Each row of numbers belongs to one of the objects below and depends on some of the facts about them. Some rows are named. Which object is each other row?

Some facts about the objects:
q363: Σ b
q715: θ q639; Σ d
q341: θ q387,q307; Σ a
q757: θ q881,q750,q302; Σ a
q767: θ q448; Σ e
q774: Σ f
q84: θ q809,q150,q920; Σ a; δ q631,q782,q203,q463
q303: θ q366,q986,q22; Σ c; δ q230,q302
q710: θ q955,q22; Σ a
q782: θ q886; Σ e
q122: θ q402; Σ f; δ q366,q147,q150,q345,q449
q836: Σ e
q345: θ q122,q716; Σ e
q832: θ q203; Σ b
q519: θ q262; Σ a
q839: Σ d
q693: Σ e
q64: θ q307; Σ d
q366: Σ f
q612: Σ e
q595: θ q147; Σ a
q68: θ q307,q716,q448,q516; Σ e
q361: θ q519,q660,q387,q262; Σ a
q660: θ q448; Σ c
q307: θ q387,q402,q716,q150,q955; Σ d
q738: Σ c
q955: θ q22; Σ f
q489: θ q139,q402,q203,q319; Σ f
q760: θ q363; Σ c
q426: θ q649,q881; Σ f
q34: θ q387,q716,q448; Σ a
q387: θ q716; Σ f
q809: Σ a
q566: θ q448; Σ c
q808: θ q809; Σ e
q464: Σ d
q617: Σ c
q716: Σ f
q538: θ q122; Σ a; δ q139,q649,q864,q886,q216
q402: θ q716; Σ f
q13: θ q519,q34; Σ d
q820: θ q754; Σ e
q324: Σ a
q21: θ q292,q361,q712; Σ b; δ q693,q794,q738,q649,q514,q631,q34,q307,q326
q881: θ q886,q402,q516; Σ c
q326: θ q897; Σ d
q217: θ q319; Σ f
q779: Σ f
q794: Σ a
q826: θ q402; Σ a
q649: θ q366,q955; Σ f
q290: θ q366,q319,q324; Σ f
q752: θ q617,q566; Σ b
q302: θ q366; Σ e
q243: Σ b
q275: θ q150; Σ c; δ q779,q337
q150: θ q716; Σ f
q214: θ q421,q34,q150; Σ c
q463: θ q361,q955; Σ a
q414: θ q109,q617,q612; Σ f
q301: θ q292,q660; Σ c
q491: Σ c
q631: θ q660,q150; Σ b
q739: θ q366,q402; Σ d
q754: θ q387,q402; Σ d; δ q217,q34,q833,q36
q975: θ q716; Σ a
q319: θ q649,q22; Σ c
q868: θ q710,q826; Σ e; δ q366,q760,q341
q750: θ q150; Σ d
q139: θ q955; Σ a
q43: θ q881,q716,q538; Σ a; δ q361,q464,q363,q378
q897: θ q739; Σ c; δ q767
q147: θ q150; Σ c
q920: θ q519,q649,q886,q516; Σ f
q49: θ q864,q262; Σ a; δ q693,q832,q820,q881,q617,q150,q833
q448: θ q716,q262; Σ b; δ q738,q290,q514,q774
q834: θ q886; Σ a
q561: θ q782,q203; Σ b
q407: θ q366,q491; Σ d; δ q561,q109
q905: θ q897; Σ e
q203: θ q716; Σ a
q639: θ q864,q262; Σ b
q449: θ q307,q716; Σ e
q516: Σ b
q864: Σ e
q137: θ q836; Σ f
q886: θ q402; Σ f
q22: θ q716; Σ b
q239: θ q750; Σ f
q833: θ q750; Σ b
q986: θ q839; Σ d; δ q639,q464,q774,q319
q109: θ q864,q307; Σ b
q411: θ q905; Σ e; δ q693,q301,q715
q337: θ q767,q833; Σ d
q230: θ q716; Σ f
q902: θ q886,q750; Σ c; δ q693,q738,q514
q216: θ q402; Σ b
q292: θ q955,q516; Σ d; δ q617,q13
q421: Σ d
q712: Σ a; δ q809
q36: θ q448; Σ e
q514: θ q366,q716,q955; Σ e
q378: θ q955; Σ e
q646: θ q324,q779; Σ a
q756: θ q920; Σ c
q262: θ q716; Σ b; δ q774,q64

Named rows:
q794: -2 -11 12 25 -4 21 -19 -1 30 1 -11 -16 5 4 -2 33 22 -44 -6 -1 -22 17 27
 -14 12 17
q302: 25 17 5 11 -22 37 -55 -5 25 -13 23 -23 7 43 -15 22 16 -52 -4 20 -4 -13
 -4 -27 23 8
q366: 9 7 -10 26 -14 32 -41 0 35 2 17 -25 1 30 -20 23 25 -43 -14 -7 -12 8 18
 -17 10 9
q290: 17 7 -1 20 -23 27 -46 -10 19 -11 13 -21 11 25 -16 21 19 -40 -2 12 -15 -6
 2 -28 15 2
q739: 43 -6 -7 38 -18 29 -49 9 28 -11 0 -28 26 43 -20 23 7 -51 13 30 -18 -24
 13 -22 32 9
q402: 35 -19 18 32 2 1 -60 9 -2 -5 -15 -35 49 1 -47 4 -17 -54 -3 33 -62 -3 24
 -3 33 11
q752: 13 -7 17 26 -8 20 -31 -19 16 -16 -14 -14 9 6 -2 25 14 -37 9 11 -22 7 6
 -36 19 19
q378: 15 8 22 15 -5 11 -33 -30 -12 -14 14 -7 9 13 4 48 36 -32 15 13 -43 -16 32
 -34 17 33
q68: 22 -1 41 19 19 11 -34 -20 6 -7 -14 -22 21 -10 -21 14 7 -32 -4 17 -41 -1
 5 -33 21 24
q516: 0 -19 5 28 -1 20 -23 -8 24 -4 -14 -17 -1 4 -2 32 20 -37 4 -5 -27 23 31
 -21 14 24
q217: 13 -2 8 19 -20 21 -34 -15 11 -11 2 -16 15 7 -10 25 16 -30 8 12 -23 -5 7
 -24 16 4
q301: 13 -5 18 21 -7 16 -26 -14 6 -10 -18 -4 16 5 1 21 22 -26 8 16 -22 -4 8
 -36 16 15
q660: 22 6 45 47 16 17 -17 -25 23 -5 -24 -6 16 1 -10 -4 18 -2 -2 14 -13 -7 -21
 -59 17 30
q782: 23 -23 10 17 -15 14 -26 -4 5 -26 -15 -13 11 0 1 37 2 -34 17 28 -17 -7 5
 -17 24 1
q750: 1 4 13 0 -13 45 -30 -13 -5 28 -13 10 22 -4 23 13 -1 -61 54 12 -32 5 -27
 -21 20 -10
q463: 6 6 23 17 -17 7 -27 -25 -3 -14 4 -6 22 4 5 43 35 -40 11 16 -34 -12 31
 -38 16 26
q712: -2 -9 11 25 -1 21 -17 2 30 1 -12 -15 3 2 -3 33 20 -44 -6 -4 -18 17 25
 -13 14 17
q21: 11 -10 14 18 -16 19 -30 -22 7 -20 -11 -12 11 4 1 31 16 -36 14 15 -25 5
 13 -37 19 15
q832: 12 -7 12 14 -16 19 -38 -14 12 -18 -10 -19 12 7 -5 23 12 -44 9 18 -23 6 8
 -30 22 13

Which object is each row?
No name comes twice in this set of rows, the named rows included.
6 19 13 18 -18 6 -40 -37 -19 -12 26 -5 22 15 -6 47 51 -30 15 6 -53 -23
 44 -43 10 32 : q955
11 -2 30 7 -7 11 -39 -6 10 -7 -6 -21 32 -2 -20 15 8 -57 -6 23 -35 2 13
 -23 23 10 : q43
18 24 2 19 -29 22 -52 -26 4 -13 33 -17 14 34 -15 38 40 -38 4 13 -30 -25
 24 -39 12 19 : q649
13 10 6 7 -21 21 -46 -14 3 -16 7 -10 16 26 -4 26 35 -38 2 21 -21 -15 19
 -38 18 12 : q319
14 -7 34 2 7 4 -49 -12 -7 -3 -10 -32 39 -15 -39 -3 -2 -52 -13 21 -61 9
 18 -15 23 10 : q387
12 0 26 -2 2 8 -52 -13 0 -1 -6 -32 35 -7 -38 0 4 -54 -17 16 -52 8 13 -16
 18 6 : q230
8 -2 7 14 -21 26 -34 -12 1 -4 -3 -5 14 0 0 19 9 -38 21 12 -22 -1 -10 -22
 11 -6 : q239
1 -21 12 8 7 15 -16 -7 22 -13 -11 -18 -9 -4 0 38 19 -33 -9 0 -19 19 29
 -11 13 9 : q864
21 4 3 12 -16 34 -36 -10 27 -7 8 -26 16 33 -9 20 22 -47 4 14 -16 -7 6
 -35 18 6 : q407
14 0 15 15 -6 8 -22 -30 -7 -11 2 -11 21 9 4 44 39 -29 23 11 -45 -19 38
 -40 16 28 : q292
21 14 20 2 -3 19 -57 -21 0 -9 19 -25 22 21 -20 24 23 -57 -8 18 -41 -8 22
 -27 20 24 : q514
11 7 29 -8 -3 7 -63 -22 -4 -10 1 -30 34 3 -32 5 12 -66 -17 21 -61 10 26
 -31 24 22 : q22
27 7 45 39 16 19 -21 -27 22 -9 -13 -17 9 1 -12 12 9 -11 2 15 -13 -8 -16
 -50 19 29 : q36

The same objects again, as new rows of numbers:
Some objects and their rows:
q407: 6 14 -22 27 -7 -30 22 22 -16 21 -18 -17 -15 -20 12 22 -2 12 8 7 -37 24
 -1 -13 1 6 -23 -10 12 11 -11 -27 -24 -14 -3 -14 -4 34 10 17 -4 0 -5 5
 -9 10 4
q275: 4 -7 23 5 -4 -35 -3 -14 -31 18 -12 21 4 14 2 24 -38 19 45 8 24 -10 -9 -1
 -13 -1 -21 -10 23 -16 -37 -22 -12 12 -7 -20 -5 -18 27 -19 12 -8 -8 6 14
 -4 -8
q341: 6 0 10 0 13 -11 -16 -16 -15 19 11 20 14 -11 9 25 -23 -13 -46 26 -16 -12
 -7 -6 20 16 10 5 -35 -3 -34 43 17 16 -3 -17 7 15 -26 -2 -18 -6 1 5 -2
 -3 -3
q448: 8 3 4 -13 1 55 -16 -9 1 6 0 13 -20 8 0 -10 -26 -15 -11 -12 -5 -3 -4 12
 -12 -12 -13 -6 25 9 37 13 16 4 11 14 10 -11 10 -9 19 -11 6 -21 -11 1 -1
q712: -7 -14 1 -4 9 14 6 -19 21 5 -16 -3 -19 -33 -6 -17 20 6 -56 -26 0 -19 6
 -1 -11 -6 30 11 -39 10 -20 30 14 20 7 27 0 -16 -41 8 -15 1 4 -22 -5 18
 22
q421: -8 -15 -27 10 -13 -8 24 -15 3 -34 -42 -16 -36 -31 4 26 16 27 -12 -26 1 0
 -4 5 -15 -11 -1 4 17 12 17 -20 -23 -13 1 23 -16 -23 -23 20 15 -5 -1 -24
 -12 29 20
q752: 10 11 1 -36 5 56 -23 -15 8 -7 20 19 -28 19 10 -32 -50 -13 9 25 -5 -14 -6
 32 16 -9 10 -15 27 -6 43 45 24 -9 11 -14 8 -21 -4 6 19 -14 12 -23 -9 5
 2
q449: 1 9 -18 24 -25 0 -5 32 5 10 15 -5 31 12 12 9 5 -13 49 19 5 -24 -6 22 0
 12 -19 8 -3 -6 13 -1 5 -11 -4 -10 0 -15 20 14 0 2 -5 18 13 -33 -21
q324: 9 7 -39 -35 13 24 9 -21 -24 -27 8 -14 -12 -19 -28 13 20 -48 -69 -27 -21
 -22 11 -10 26 13 -18 7 -39 -8 37 -30 -24 -10 9 29 -8 29 -43 -19 -40 27
 -14 -23 6 29 21
q49: 7 -2 7 -15 14 -5 -22 -18 -11 12 17 18 2 -6 10 19 -31 -10 -40 27 -13 -19
 -7 12 23 15 22 1 -36 -8 -30 53 21 11 -2 -18 5 0 -32 7 -17 -8 7 -3 0 5 8
q239: -7 10 16 -14 13 -7 12 -7 -24 -30 20 -1 17 19 -7 27 44 -1 41 8 18 23 -6
 -17 20 3 1 8 11 -7 -28 19 10 -14 -9 -15 0 -12 34 -9 2 -3 10 23 -9 -24
 -18
q774: -11 -1 8 -25 13 7 10 -13 -4 -33 20 -13 -2 14 -16 -12 47 3 21 -19 21 23 8
 -14 11 -7 26 3 7 1 4 1 4 -15 -5 14 -3 -17 17 -1 -1 6 11 14 -8 -8 8
q411: 2 -15 40 43 -7 -32 -18 59 68 30 7 -16 38 11 -4 39 -20 11 -2 31 -43 -8 12
 -5 -18 -7 41 -13 30 -5 43 -28 22 -14 -6 -6 -12 33 30 12 8 28 -15 31 16
 14 -23
q782: -5 -1 -20 27 -23 10 17 29 24 9 5 -12 28 -3 10 -7 25 -9 45 -8 10 -23 0 20
 -17 1 -19 11 -13 3 20 -10 -1 -9 1 15 -1 -17 8 15 -2 10 -7 10 11 -25 -18
q230: -4 13 14 -19 14 -7 -1 -7 -21 -26 22 -6 15 20 -3 7 41 -3 39 8 17 24 -3
 -16 21 5 9 3 7 -7 -21 12 9 -14 -8 -15 3 -6 31 -4 1 -4 13 23 -7 -25 -14
q139: 2 -7 3 5 13 -6 0 -15 -3 18 2 5 8 -27 2 7 0 -13 -58 0 -18 -10 2 -9 9 10
 16 7 -39 6 -32 19 11 17 2 8 7 18 -35 0 -25 1 -1 -4 -2 5 14
q361: 1 -11 5 -3 12 -1 -8 -17 -1 11 1 10 -4 -26 3 12 -7 -4 -58 4 -7 -18 -2 -2
 11 6 20 8 -37 4 -29 35 15 17 2 7 4 -2 -39 3 -18 -3 3 -9 -3 9 15
q514: 1 11 -19 27 -24 -4 6 40 11 20 16 -10 34 9 12 5 13 -20 48 16 -2 -20 -2 17
 -5 11 -22 8 -9 -1 14 -15 0 -11 -2 -5 4 -2 20 13 -5 11 -7 20 14 -33 -22
q84: 0 -14 16 21 13 -9 13 -17 -26 -8 -11 27 18 -23 -4 36 -13 -1 -55 25 6 -21
 -10 -14 19 8 5 15 -22 -1 -39 57 16 25 -4 -10 -6 -14 -17 -14 -9 0 -10 -4
 -7 9 -12

Rows to name:
No name comes twice in this set of rows, the named rows included.
2 5 4 -38 13 25 -22 -17 6 -43 26 -9 -22 21 5 -45 19 11 40 18 22 11 4 28
 26 1 39 -13 6 -19 36 51 21 -18 -7 -17 -6 -26 -4 18 8 -11 13 0 -4 -1 16 : q414
2 -10 2 21 -5 -28 8 16 24 5 -26 -17 -22 -25 9 31 -7 23 -16 21 -37 20 7
 -10 -5 -6 28 -12 28 11 25 -27 -21 -15 -3 -2 -12 29 0 19 6 14 -9 -1 -10
 26 13 : q739
-5 -1 -23 28 -25 8 22 31 31 14 5 -14 29 -6 8 -18 32 -14 34 -13 0 -23 6
 16 -20 0 -15 10 -14 6 26 -21 -5 -9 2 20 -1 -9 2 15 -7 16 -8 13 12 -26
 -14 : q302
3 -16 40 20 11 -37 -15 29 61 30 -26 -11 31 3 -18 17 -37 25 -8 30 -16 10
 12 -12 -26 -11 39 -16 31 -6 24 -30 -1 3 -3 -2 -9 29 12 -18 10 28 -13 26
 17 26 14 : q897
-5 -12 7 12 -8 -34 30 -11 22 29 -37 -16 -15 -26 -13 -77 17 20 10 -30 19
 8 11 -12 -27 -11 -1 -14 -7 9 -20 -31 -22 10 8 29 5 20 -26 -17 -6 15 -7
 -3 15 8 21 : q491
12 20 -40 -40 17 4 -10 -19 -33 -32 21 -5 15 16 -29 38 -15 -51 -71 1 -31
 -19 12 -14 27 21 -29 4 -37 -22 40 -31 -23 -14 4 2 -7 36 -44 -21 -39 28
 -14 -12 14 26 -8 : q646
-4 -5 -21 19 -26 17 0 19 25 -3 9 -10 23 2 12 -4 19 -3 48 -4 13 -25 -1 27
 -14 0 -10 10 -9 1 28 2 4 -10 1 14 -5 -26 2 18 4 3 -3 3 12 -21 -14 : q767
-15 -7 -2 -20 12 12 28 -13 18 -25 13 -18 -7 1 -23 -55 54 3 -2 -30 12 24
 11 -17 -13 -10 31 3 -6 10 16 -18 -5 -14 1 28 -2 -6 -5 2 -8 18 11 11 -8
 0 20 : q366
-4 13 -21 39 -12 -25 34 28 9 29 -35 -18 -27 -33 13 -70 34 17 26 -30 -40
 26 8 -16 -29 -4 -24 -11 -26 12 -26 -30 -24 -12 6 20 9 36 -11 22 -6 -3 9
 3 -9 -2 21 : q986
1 18 -26 -30 16 -4 14 -10 -27 -27 22 -14 18 20 -22 10 47 -34 -7 -6 6 25
 10 -17 25 11 -13 0 2 -12 9 -23 -12 -18 -7 -4 0 23 18 -17 -26 16 -1 23
 -4 -14 -13 : q290
-4 -5 -22 21 -23 14 9 25 32 4 8 -12 25 -1 7 -8 26 -7 38 -5 8 -25 4 23
 -17 0 -5 8 -8 2 32 -11 -1 -12 2 18 -5 -20 -3 15 -1 14 -7 6 13 -20 -14 : q693
-12 5 -24 40 -16 -22 34 26 36 32 -45 -17 -31 -35 13 -77 49 21 21 -30 -41
 26 11 -16 -28 -12 -20 -11 -37 12 -21 -32 -25 -12 10 30 11 38 -33 23 -8
 0 11 -3 -10 4 23 : q839
-4 -17 41 40 -12 -23 -13 55 66 28 1 -19 37 -5 -9 33 3 16 -12 32 -40 -14
 12 0 -24 -11 40 -12 29 4 43 -29 19 -13 -1 19 -13 27 20 16 7 29 -13 31
 14 18 -17 : q905
4 -16 2 -38 -9 -11 -21 -20 40 -9 5 -11 -36 10 3 -79 -37 26 25 -27 26 -26
 11 35 -23 -12 39 -15 8 -16 35 -15 1 -7 5 13 -11 -28 -40 9 15 -11 12 -26
 18 27 23 : q617

Now the same objects, written a new way:
Known rows:
q757: -27 2 4 8 -13 -18 26 -16 19 -14 0 8 -6 7 -1
q361: -22 2 -2 15 -4 -13 23 -17 24 -19 8 1 -3 2 -1
q341: -26 2 4 7 -15 -18 27 -14 20 -13 3 6 -6 5 0
q975: -28 3 4 7 -16 -18 28 -15 19 -11 2 8 -6 5 0
q34: -22 2 -1 14 -4 -13 22 -17 23 -19 8 2 -2 2 -1
q109: -8 8 -2 4 -16 9 9 -11 33 -22 19 7 -1 3 -4
q639: -9 9 -1 5 -16 9 9 -12 30 -23 17 8 -3 4 -4
q902: -17 15 3 6 -32 -11 16 -20 12 -10 -2 0 -9 3 -7
q214: -16 16 3 6 -29 -8 12 -20 13 -10 -1 -3 -9 0 -9
q881: -11 14 -3 14 -21 -7 12 -23 16 -17 5 -2 -5 1 -6
q407: -12 8 -1 13 -12 -4 32 -18 13 -19 2 12 -11 14 3
q839: -7 10 -22 42 16 5 32 -37 16 -37 24 20 -3 19 4
q464: -9 6 -1 14 -7 2 27 -18 18 -20 6 1 -10 5 1
q986: -11 9 -12 30 2 2 33 -29 14 -28 16 19 -7 17 3
q808: -23 15 13 4 0 10 -3 -24 18 -16 -35 0 -25 1 -22
q693: -14 10 -5 18 -9 -8 20 -22 31 -13 6 13 -11 7 -11
q36: -21 10 2 10 -22 -11 25 -18 29 -3 3 16 -15 7 -12
q217: -17 6 5 5 -25 -14 34 -21 12 -22 -5 11 -10 -5 -18
q489: -19 7 6 4 -24 -11 32 -20 12 -21 -3 10 -10 -5 -21

Which object is each row?
No name comes twice in this set of rows, the named rows included.
-11 5 5 7 -24 -17 34 -19 14 -24 -8 7 -10 -9 -16 : q290
-9 13 -3 11 -26 -8 13 -16 24 -11 17 -11 -2 -6 -7 : q566
-5 6 -6 22 7 13 18 -23 22 -28 9 -7 -8 0 -2 : q421
-11 8 3 -5 -28 6 14 -4 33 -11 20 6 -2 2 -4 : q752
-2 11 -8 17 -18 -4 10 -14 33 -14 31 -19 6 -12 -7 : q617
-13 5 4 4 -22 0 34 -11 21 -7 9 0 -11 3 0 : q715
-16 16 -3 14 -27 -14 18 -25 11 -14 5 9 -6 9 -5 : q303
-28 4 8 5 -8 -9 17 -17 16 -16 -10 1 -9 2 -4 : q84
-6 10 -7 15 -2 13 3 -19 28 -34 14 10 -2 5 -4 : q516
-25 1 3 5 -16 -17 27 -12 24 -9 8 3 -4 2 0 : q49
-8 13 17 -3 -1 -29 -6 17 26 -11 10 28 6 49 -18 : q411
-4 6 -12 22 -5 -4 18 -13 50 -9 36 -4 0 -6 -11 : q612
-11 6 0 13 -6 5 27 -20 17 -20 2 1 -12 5 -1 : q750
-16 11 6 -2 -22 7 10 -14 22 -20 1 14 -10 8 -6 : q631

